Each row has a name. Each piece below is followed by the name of the row it came from, unless a question asks for something else. Each question is about the rows just above it.

T: [132 137 183  93 102  88 143]
Y: [154  91 173  90  94  87 138]
N: [ 82 177 113 121 150 113 146]
D: [121 151 168  88 102  90 103]
X: [152 128 176  91  98  89 140]
R: [125 149 182  88 109  79 150]
V: [127 132 125  91 127 133 118]
Z: [115 131 108 167 154 176 123]
L: [133 122 104 108 118 110 170]
J: [ 78 166  92 177 184 164 106]
B: [120 140  72 133 143 102  88]
A: [ 91 154  83 181 161 163 124]
Where do [ 91 154  83 181 161 163 124] appear? => A
[103  90] is which row, read backwards? => D
The one value in X and V: => [91]
Which row holds this, read backwards? [143  88 102] => T

S: [ 98  86  76  70  70  79  96 117 140 162 178 185 186 179 168 157 145 134
 186 111]
Q: [179 170 157 145 134  70  81  72  69  73  85 104 127 151 170 182 186 183
 176 163]
U: [127 150 169 182 186 184 175 164 152 141 130 118 106  94  82  73  68  73
  84 104]
F: [ 98  86  76  70  70  79  96 117 140 162 178 185 186 178 169 156 145 133
 122 110]
H: [132 185 173 184 187 182 173 161 149 138 127 116 104  91  79  71  68  75
  89 110]
C: [ 71 135 124 113 101  88  77  70  70  77  93 114 137 159 176 184 186 180
 170 159]
Which row holds this, read backwards? [180 186 184] => C
Which row holds [134 145 157 168 179] read backwards? => S
Which value is in both S and U? => [186]
[132 185 173 184 187 182 173 161 149 138 127 116 104  91  79  71  68  75
  89 110] is in which row? => H
Which row holds this, read backwards? [159 137 114  93  77  70  70  77  88] => C
q: [ 98  86  76  70  70  79  96 117 140 162 178 185 186 178 169 156 145 133
 122 110] => F

P: [144 125 122  79 114 127 150 128 107 129 153 107 178 119  74 129 106 128
 126 142 105 116 163 156]
M: [109 119 149  81 109 128 114 140 163 155 128  92 124 123 165 152 135 155
 133 117 154 143 112 112]
K: [125 122 135 175 110 129 132 132 132 110 119 114  67 129 129 112 102 147
 105 137 103 135 104 133]
[129  67 114 119] is which row, read backwards? => K
Which row holds [133 155 135 152 165 123 124  92 128 155] read backwards? => M
Which row holds [109 119 149  81 109 128 114 140 163 155 128  92 124 123 165 152 135 155
 133 117 154 143 112 112]? => M

Pugu: [128 133 137 120 150 162 157 185  95 109]
gab: [128 133 137 150 150 162 150 162  99  71]
kig: [128 133 137  94 150 162 150 162  99  71]
nutug: [136 106  94 157  71 151 109 117 156 154]
Kimo: [134 121 136 128 123 119 120 106 162 157]
Where do [136 106  94 157  71 151 109 117 156 154] appear? => nutug
[157 162 106 120 119 123 128 136 121] is which row, read backwards? => Kimo

Nezi: [134 124 133  96 151 138 126 118 127 150 147 123 163 104 131 137 143 143
 129 188 137 143 111 131 164 141 110  86 140 163 110 144 140 119 141 172
  95 116 155 138 123 126  85 103 152 112 128 107 112]
matu: [128 136 117  99 124 139 128  97 163 121 127 108 188 103 145 113 111 126
 117 174 135 138 125 130 173 132  93 112 125 188 106 145 116 127 137 180
 106 124 148 146 124 129 115 110 158 120 122 110 123]
zuri: [140 118 122 135  93 144 117 129  86 141  87 129 116  98 119 105 117 117
 150 105 125 115 106 157 108 120 148 149 116 116 149 156 130 111 175 130
 114 130 148  88  97 125 175 147 115 109 111 124 122]
tofut: [121 126 135 116 114 154  98  94  96 150  83 144 116 120 113  95 120 125
 180 139 137 139  85 136 131 117 152 116 108 116 129 134 106 136 156 115
 111 110 124 116 108 125  98 114  83 143 121  93 122]
sev: [115 123 123  93  97  85 104  92  92 166  78 122 110 109  99  93 136 108
 142 133 123 110 103 131 108 116 151 117 113 110 123 142 122 141 157 105
 105 107 125 123  97 155 116 123 107 107 134 108 124]
Par: [151 142 127 125 107 119 113 114 177  97 114 166 182 114 146  71 106 114
 131 120 127 141 126 137 144 104 116 165 128 182 121 128 122 127 145 155
 106 125 105 131 108 125 158 130 155 135 119 105 130]
Vesev: [121 126 135 116 114 154  98  94  96 150  83 144 116 120 113  95 120 125
 180 139 137 139  84 136 131 117 110 116 108 110 163 134 106 136 156 115
 111 110 124 116 108 126  98 114  83 143 121  93 112]
[128 136 117  99 124 139 128  97 163 121 127 108 188 103 145 113 111 126
 117 174 135 138 125 130 173 132  93 112 125 188 106 145 116 127 137 180
 106 124 148 146 124 129 115 110 158 120 122 110 123] is in which row? => matu
Where do [134 124 133  96 151 138 126 118 127 150 147 123 163 104 131 137 143 143
 129 188 137 143 111 131 164 141 110  86 140 163 110 144 140 119 141 172
  95 116 155 138 123 126  85 103 152 112 128 107 112] appear? => Nezi

